Each row has a class, written as a number after it.
[ -5  -7  17  -7 -26   8  12  16   3 -16 -14 -17 -33   5  -8  17   3  15
  27   4 -10  27   5 -25   5  17   0   3  21   3  13 -20  15  -4  14  16
  13 -13]	1
[ -8   8  -2   9 -11   1  -8 -21  24 -34  -6 -58 -29 -25  -2  15  10  48
  -3 -23  11  66  -5 -57 -12 -16 -45  -3  13  54  -8 -25  18  24 -34  47
 -17  44]	2
[ -7  -2  46 -12  -8  17  -8  18  13 -12 -21  -9 -24  19  -6   6 -27  -5
  14  18 -11  22  11 -21  10   4 -21 -36   3  36  18  12  37  -4   3  31
 -36   1]	4
[  0  22   0   2  14  23   0 -11 -19  10  11  -8   9 -12   5   6  -4   9
  16   3  14 -16  24 -41 -22  -4  15 -18   5  15  -2  17 -16   9 -18  15
 -28 -21]	2
[  7 -14  22   2   4   6  -8   4   2  -6  12 -12 -22   0   3  -6   1   6
  13   4   9  29   0 -24  13 -14 -24 -12  -9  42 -15   4  19   1   3  14
 -20  -8]	7
[ -7   1   0  38  15  -6 -23 -13  23 -25  11 -11   1  -6   1 -11   9 -37
  12   4 -13  14 -10 -71 -11  -9 -23 -31  38  30   7 -15  47  -3   8  49
  -9 -23]	7
[ -1   1  40 -27   4 -13 -28  16   1  50 -28 -17  33   3  14 -10 -57 -31
  -5  -3   4 -10  20 -25  21 -15  -4   7 -14  21  51  29  -3   0 -14  -5
 -40   7]	11
[ -1 -19 -68  16   0 -73 -20  32  19 -60 -53  -2  34   6 -15 -22  20  22
 -14 -13  81 -35  38 -72  -4 -54 -75 -90  61  68 -41 -40  20   4 -80  51
 -48  47]	5
[  3 -50  23  10  -7  20 -27  38   3 -26 -12  -1   3 -31  -5  -1   3  48
  13  13  42  -2  10   5  -5 -28 -27 -10 -11  36   7 -16   1  33 -18  -1
 -17  14]	0
[-22  33 -19  -1   4   8  -5 -11   9 -10  -9  10 -20  11  -1   9 -12 -21
  24  11 -16  33  16 -18 -24  10   7  -3  26   1  12  43  22 -16  12  38
 -14   5]	2
[ 15  32  55  12  -8  38   0  23  28 -24 -21 -27 -47   3 -25 -24  -5  35
 -10   9 -15  79  -8 -17  15   8 -11 -33   1  39  12  -4  21  -1 -26  -2
  -2 -35]	6
[-11 -28  19   6  -8 -16  -6  13   7 -19 -15 -24   9 -13  -6   4  13   2
 -10  -9  -4 -10   8 -56  36 -15 -17 -35  12  28   2 -42  23   4  -6  35
 -21  -3]	1
[ -8  16  12  -6  21  20 -12   2   2  -2 -22   2  19   4  -4 -13 -25 -37
  10   8 -38  -6  15 -18  12 -20 -21  -2 -27  20  13   8  -1  39  -2  17
   7 -37]	8
[-20 -34  12   4  -7 -20   5  50   5   0 -18  -3  27   7  24 -25 -33  -2
   4  20 -19  26  13 -16  22  14   2 -26  -8  18 -13  -3  15  -7 -35  15
  -9 -16]	10
[-30 -10  15   6  -6 -21 -31   5   3  15  -4 -12  26 -27   4   3   0  15
   2   1  30  21   3 -33   1  -1   7   6  -7  13   9  13  -2   5  -3  29
  -3  -2]	1
[-17 -43  23  31  10 -15 -22   5  -2  14 -47   5  11 -37  22   7  -6   0
  18   5  14  17  16   9 -10 -16  14   6  -2  25   5  29  25  24 -21   3
 -44  -1]	4
[ -2  11 -24  20   0  -6   2   0   6  14  -3   5  15 -17   6 -15  -3  -6
  18  10   6   8   5  -5 -18  -3  -4  13   6   9  -6   2   1   6  -7  -9
 -10  -3]	0
[ -3  -1   9 -13 -12   0   5  10   7 -13   4  -7  -7  25 -11 -22 -27  -2
   5  30   7 -12   6 -30  14   3 -18 -24   1  31  -1  -3  16 -19  -1   6
   1 -21]	3
[-23   5   5   4  17  20 -12  -6  13  -3 -14  -1  32  -5   3 -16   1  -6
   8  19 -13  18   5 -25   1 -30   9  16   3   6  -7   7  -6  13   7  23
  -9 -12]	9
[-21 -42  19   6  -1 -23 -26  39   4 -10 -57  -5   4 -22 -26 -16  10   2
  17  19 -20  55  -1 -49  46  35 -13 -44  13 -16  -7 -44  56 -24 -41  30
 -42 -36]	2
[  4   9  21   6 -22  -5  16  14  11 -13   4  -3 -11 -14  15   7  15   7
  -7   2  -5  22  28 -34   9  -6 -20   8  10  14 -12  10   2   6   9   4
  17   1]	10
[-18 -20 -14  38 -49  12  -7  21  32  -6 -17 -15 -25 -22   6 -31  43  29
  -6  42  47  30  -4 -39  21  -9 -16  -5 -14  94 -14  -3  27  33   6 -15
 -10 -39]	0
[-46 -34  33  64   3 -17 -18 -35  26  39 -40 -44  72 -14  -6  -9   3 -35
 -11 -14 -11  11  15 -52   1 -27  34  19  74  58   4 -57  -3  38 -12  25
 -25 -46]	9
[  3  -7  26   0  -6  24   1   0   6   7  16  -7  21  -8  -3 -14  11  10
   4  23  -4 -12  -6 -22  16 -10 -21   5 -14  37  21 -14 -12  44  13   5
  -5 -37]	9
[  1   6  25  -8  -3  19  -1  18  -8  -1 -23  -3 -18   6 -16   0   2  -5
   0  27   3   1  15 -20  28   8  -3 -15 -17  35  -4   4  22  22   7   1
 -30 -40]	4
[-44 -49  48  18  -6  33 -43 -57  21 -36 -13  16 -17 -16  12  -1 -28 -17
 -24   8  -1 -19 -15  29   2 -13  16 -24 -30  15  13  21   6 -20  21 -15
   9  19]	6
[ -5  12  55 -18   1  33 -21  33  20 -33  -8 -10  -5   3 -18 -11 -13  13
   4  33 -10  50 -30 -34  40   9 -26 -17 -20  -5  23  -2  40 -13  26  31
  23 -29]	8
[-24 -15  14  11  -1   8 -11  -9  18  11 -13  -2  25 -21   8   4  -9 -13
   7   8  20  11 -15 -11   6  -8   7   3   6  29   1  13 -12  16   9  25
   2  -9]	9
[ -4  17  -4   8   6   1 -17  -2  24  12   4 -20  14 -27  11 -19 -16  51
  10  -4  35  48   0 -44   3   0   8 -12 -13  46   1  27   5  24  -8  13
  -1 -13]	11
[ 34  12 -19 -20 -21  33  -3  60  -2 -19   6  11 -38  20 -31  -6   0  26
  29  25  44   3  -4  -7  16  29 -28 -22  42  -8  -7 -38   5  -3  22   1
  13   5]	8
[-36 -12  19  -6  14   3  -6 -11  12  13 -39  16  46  -5   1  -2 -17 -38
  14  19  -8   3   7   4  14 -17  -7 -14  -1   5  -5  38 -14   2  -3  35
 -23  -8]	9
[-11 -21  35  13  -9 -39 -24 -23  23 -18 -48 -27 -12  -7 -12  24  25 -17
  -6 -31  25   7  -4 -19  -2 -27 -17 -16  33  80  14  10   9  11 -28  13
 -34   4]	7
[-22 -21  -4  16 -51  58 -58   9  13 -58   4   5 -41 -11 -24  -3   1  23
 -47  13  25  -8  27  13   0  10 -31 -10 -48  10  26 -53  -8  48  12 -27
  29   5]	0
[  3   8 -18   5  -8  -4  14  -3  13   0 -12 -11   6  -1   0 -10 -25 -16
   5  14  10  -2   3  -1  15  18   2  19   7  18  -2  19 -11   5   7 -13
  16 -12]	3
[ -1  17  39  -9  -3  18  -7  27  12 -36   0  -3  -5   7  -3 -14  -4   2
 -19  30  -5  39  -9 -15  35  -3 -25 -10 -28  14  15  10  36 -11  20   4
  16 -21]	10
[-20  -6  -7   8 -17  12 -17  -4  -8  13   8   6  11  -9  10  -4 -11   2
   2   6  37  14   4 -11  -9  -2 -13 -14 -17 -10  22 -11   3  -6   2  10
   0  17]	2
[  4   3  23  -4   8  19 -14   1   1  -8  14 -11 -12  14   1  -7 -19   6
  13   1   9  48   4  -1  15  -3 -18 -12 -31  35   8  12  14  11   7   9
 -16  -9]	7
[  2  -1  -6  14  -2   1   5   4 -11  22   0   0   0  19  20 -18  -5   1
  10  11  -5  -3  36   4 -18 -16  13  10  17  24   2  17  -9  15 -16 -16
 -33  13]	6
[-41  28   3  19  17  63 -53 -70  14 -10   6 -69  45 -11   0   6 -13  60
 -23  -6 -30  59 -26  15  48  41  94  -4 -52 -36  60 -29 -10  18   7  -4
 -23  -9]	3
[ -9 -16  26  27   5  11   0  -2  -1  14 -26  -2  21 -17  13  15 -20 -26
  15  -7 -16  22   2  18   8 -12   3 -24  13  16  33 -10  19  24 -12  37
 -34  -4]	8
[  1  33 -17  20 -19  -3  34 -23  -6  40   7   0 -35 -23  -3  -7 -15  28
   1  -5  21  34   6 -23   9  12 -22  14 -15 -27 -27  12  -7   6   6 -21
  42 -23]	7
[ -8  13  35  10   8  18  -8  -6  -2   8  21 -14  19  -2  -5   8  -2  -1
 -17  12 -10  -7 -15  -4  14   7  19 -26  10  19  21  -6   6   2  12  21
 -12 -31]	10
[-10  10   4  -1 -13  23  10   2   0 -16 -25  -8 -29  -1   5  -8 -16  33
 -17  13  -7  30  20 -17  56   6  21 -11 -16 -13 -20  -5  23 -14   8 -28
  -3  -7]	10
[ 10  10  -3 -22 -16   3  -1   3 -15  -6  -4   4 -32   9  -5  -1 -28  11
  11  16   2 -14  33 -29  -7  15 -32  -1  -5   2  -2  -9  14  15 -10  -7
 -27  16]	4
[-22  -3 -33   0  -4  -8  13  24 -30  19 -27  12 -34  14 -19   1 -56 -38
  -9  47  -4 -14   2   4 -14  15 -35   3  17 -42 -17  14  47 -10  -3  35
  30 -19]	11
[ 23   8  -2  19   1   3  -2  18   2 -22   9 -11  -8   7  11  -2 -43 -18
 -11  11   8   9 -11  -5  10  16 -25 -30  26  -6  25 -18  42 -33   0  21
 -11   4]	5
[-38  -5  32 -44  -3 -25 -56   7  30 -55 -19   6   5 -14  -4 -12  17  12
 -28  16  34  32   3 -90  20 -14  33  -2 -15  34 -39  25  27 -50  10  27
 -16  10]	11
[-23 -47  45  41  20   2 -48  -4 -19  12 -22  -2  52 -38 -22  18  -1 -29
  -4  13  11   8  18  36  -8  -9 -23  -3  18 -29   4 -24  20   7 -13  24
 -40  -3]	0
[-13 -63 -11  -3  29 -18  -7  32  15 -44  -9 -15  26  25  21  -7 -11 -84
  -8  16 -47 -93 -36 -12 -18 -33  -8  32  77 -62 -36 -20   5 -94  36  23
  33  62]	1
[ -5 -17  22   3  -6  14   1  15   3 -15 -20   1   3   0   1 -12  -8   2
  10  18   0  15   6   8   8 -13  -1 -29 -21  44   6  -7  22   1 -20  -2
 -40 -17]	0
[ -1 -13  60  -5 -21  12  -2  15  22   7 -10 -12 -41 -23 -13   7 -17 -19
 -14  15 -24   9  -3 -38  38  17 -40 -11  14  23  20  18  27 -16  17  21
 -17 -17]	2
[  8  11  20 -33   9  21 -33  23  12  -6  15  -7  14 -13 -11 -20 -10  24
   9  20  31  39  12 -17  29 -12 -19   8 -45  51  -8  26 -21  21   2  15
 -19   0]	3
[ -7   1 -18   4   6 -24  -1  -2  -5  31 -32  -3   0 -21  -2  -3  22 -10
 -12   7  22 -20   5 -20 -13 -38   5   4  29  31 -32  23  -1  -2 -23  13
 -37  -3]	11
[ 16  60  22 -32  21  -3   6  -3   7  23  21 -22  -6  16  -7 -20 -22  17
   0  -3  -1  29 -10 -42   8 -18 -22 -12 -34  35  -1  28  17 -14   2   8
   7 -23]	11
[-13 -12  32  -6   7 -19  -5  27  12 -12  -3  -8 -14 -10  -1   0   0  10
  -1 -18  -1   6   5 -41  -2 -27  -6 -20 -13  41 -27  12   3 -14 -11  28
  23 -18]	1
[ -6   3   7  -3   1 -32  -8  -6   6  -3  -1 -15   7 -25  -6 -16 -10  21
 -21   5   6  -2  -8 -37  18  -2  -9   8 -31   8 -11   3   6  -5 -22  -8
  18 -17]	3
[-16 -24   4  28  -3 -22  -7  10 -32  44 -24  -3  -2 -30   5  -3   6   0
  -1  46  -8  -9   3  -6 -14 -11   6  33  44 -15   1   0  33   1 -28   3
 -47 -23]	10
[-15   1   5  13   8   7 -10  -5   4  34 -19  -8  13 -20  -1  -4 -18   2
  11   7  23 -13  -5 -28  14 -24 -16 -27   7  21  -9  12  -1  12  -7  24
  -9 -12]	8
[ -3 -25  57   2  -1 -53 -13  41  29 -16 -34   9  12 -19 -14 -24  22  20
  21  25  -1  46  11 -63  20 -18 -25   1  52  49  -3  10  55 -16  -9  17
 -27 -26]	10
[  22   55    2   -8  -11   18    0    5   31   -7   12   -8  -24  -18
   -3  -11  -10   -7   -3  -38   16   49   30 -106   54    3  -45  -49
  -19   11  -10  -28   11  -17   20   10   13   11]	2
[ -6  -4  50   1  -6 -19 -36   8  12 -11   8 -12  -3 -11   4   4  15 -16
 -17   2   8  12   2 -46  15 -11 -17 -26   0  61   7   2  28 -10  -5  20
 -24 -14]	10
[-19 -12  16  60 -42  44  29 -17  11 -21 -29   7  20 -33 -17  -8  69  21
 -24  21  14  -1   6  -2  -3 -31  12 -44  25  11   9 -64   2  17  -5  -1
 -25 -40]	0
[  9  21   2 -15  20 -12 -12  -6  -8 -14   2   7 -11 -11 -15  -1 -25   9
 -12   6  -4  -9  20 -19   6  11   6   4   1   7 -28  19  -2 -12 -10   2
 -15 -28]	5
[-24  -3  24   6  -2  19 -32 -18 -10   1  10 -13   1 -26  11 -16 -24  12
  -8  16   9  28   0 -20  -5 -11   6  20 -52  22  18   1  12  14  -1   1
  -5 -28]	1
[-12 -21  14   8   2   6 -27   5  -4  27  15   7  21 -36   4  -9  -7 -10
 -22  19  15 -21  -8 -19   3  -8  -1  -8 -11  11  11   0   6  15   7  25
 -16 -19]	11
[-17  33   5  -3   0  16 -18   7  -7   3  -9  27 -26 -11  -2  33 -40 -75
 -20  -2   6  32  22  11  38  34  -4 -13 -40 -67 -29  38  23 -55  44   7
  31  13]	0
[-26 -14  17   2   3   7 -30  -7  11   4 -13   3  38 -24   7  -7 -14 -14
 -15   1  11   6  10 -18  10 -29 -26  -5 -24   3   2  -4 -17  20 -13  27
 -12  16]	9
[ 21  15  28   3 -10  53  20 -27  15  -8  -4  33 -57  -6  10 -14 -36  11
  -1 -59  -5  45  26  55   6 -36  21 -45 -61  63  11 -17 -29  21 -11 -48
  -3  16]	6
[ 26  36 -46 -11   5 -40 -25   3 -13  -7  24 -27 -27 -20   3   4  -2  44
 -30 -24  44 -22  18 -55  -5  38  36  40 -11  49 -38  -4 -11  43 -27 -41
 -20   9]	4
[-13  41  34 -26  13  31  33 -20  14  40 -48 -27  19  22  -9 -38  -4  -6
  47  34  -6  69 -27 -58  62 -40  -2  12 -32  45  10  21  32 -23  34  -4
 -16 -57]	2
[ -8  52  21 -36  15  45 -46 -20 -23  29  13   2  -9  15 -22 -20 -16 -64
 -16  40   3 -27  14 -62 -19 -43 -11   2  15  -2 -17 -29   9 -46  11  29
 -86  17]	4
[ -4  10  13  18  -6   4   1  -9  -1  27  22 -30  12 -11  -1 -18   0  22
 -21   4   5   0  -4  -5  -5  -8  -1  36  -2  11   7  -9 -15  10  11 -16
  11 -21]	1
[ -1   8  15   0  -6   0 -14   6  11 -25 -10  -3  -8   2   1  -4   4  -1
  -8  -4 -11  14  -6 -19  17  -6 -10 -15 -14  13  21 -17  26   4   1   4
   4  -6]	8
[ 12 -18   1   0 -14  -8 -17  45  -7   8 -21  12 -40 -16   9   7  -5  18
  -5  12  24  -2   4  27  30  17  19  -3  13  13  13  25  18  -5  -6 -32
 -31   6]	10
[-16  -7  -8 -16  -5  -4 -22  28  12 -16 -23  34 -45 -40   0 -12  -8 -13
  -5  26 -10   9  -6 -12   3   2 -11  -5 -30  -9 -44  34  17 -38 -16   4
 -16   9]	0
[ -2  -4 -29  22   2   7  -2  19   2  12  25  12  -2 -38  13  -3  11   4
  -5  16 -10   6  12 -37  30 -18 -55  -6 -24   2   7   7  16  67  23  52
  11  26]	6
[  7  -3  29   9 -16  26  -1  -5 -10   9 -16  -9 -30   6   5  -2 -25   4
   7  20   0  21  27 -11  21  -9 -16 -12  -3   9   9  -8  24 -16   3  -8
 -25 -29]	5
[  21  -10   -1  -46   24  -48  -59   43  -20  -18  -12   20   24   65
   -1  -22    4 -114   28   19  -40   18   -6   62   38   54  -40    2
  -71   11   22    4   40  -17   -1  -32  -26  -30]	8
[  1  -5  21 -16 -14   8   0 -18   1 -14   1 -17 -32   5 -27   4 -31  20
 -15  21 -13 -25  -7  -9  47  24  -2  -8  11 -10  20 -17  27 -21  20 -10
 -12  -1]	3
[  0 -49   2  42  11   1 -24  35  23   9  -4  19   6 -44  -3 -18   2  -5
   2   7  -4  -6 -10   8  14 -11 -24  -9  21  19  24   6   7  44   9  22
  -9 -18]	7
[ -4  -7  16  27  10  20  -6   8  16  -9   9  -1   4 -17 -26 -10   9  21
 -11  21 -15 -29 -11 -10   8 -22 -29 -15  20  -7  12 -16  25   5  26  13
   8 -14]	0
[-30 -46 -21  29 -27  49  10  -2 -18   9  11  19  -9   4  25  13 -18  19
   5  29  14 -31  32  33  28   0  12 -37  -5   0   7  -2   4  33  39   6
  -2   6]	10
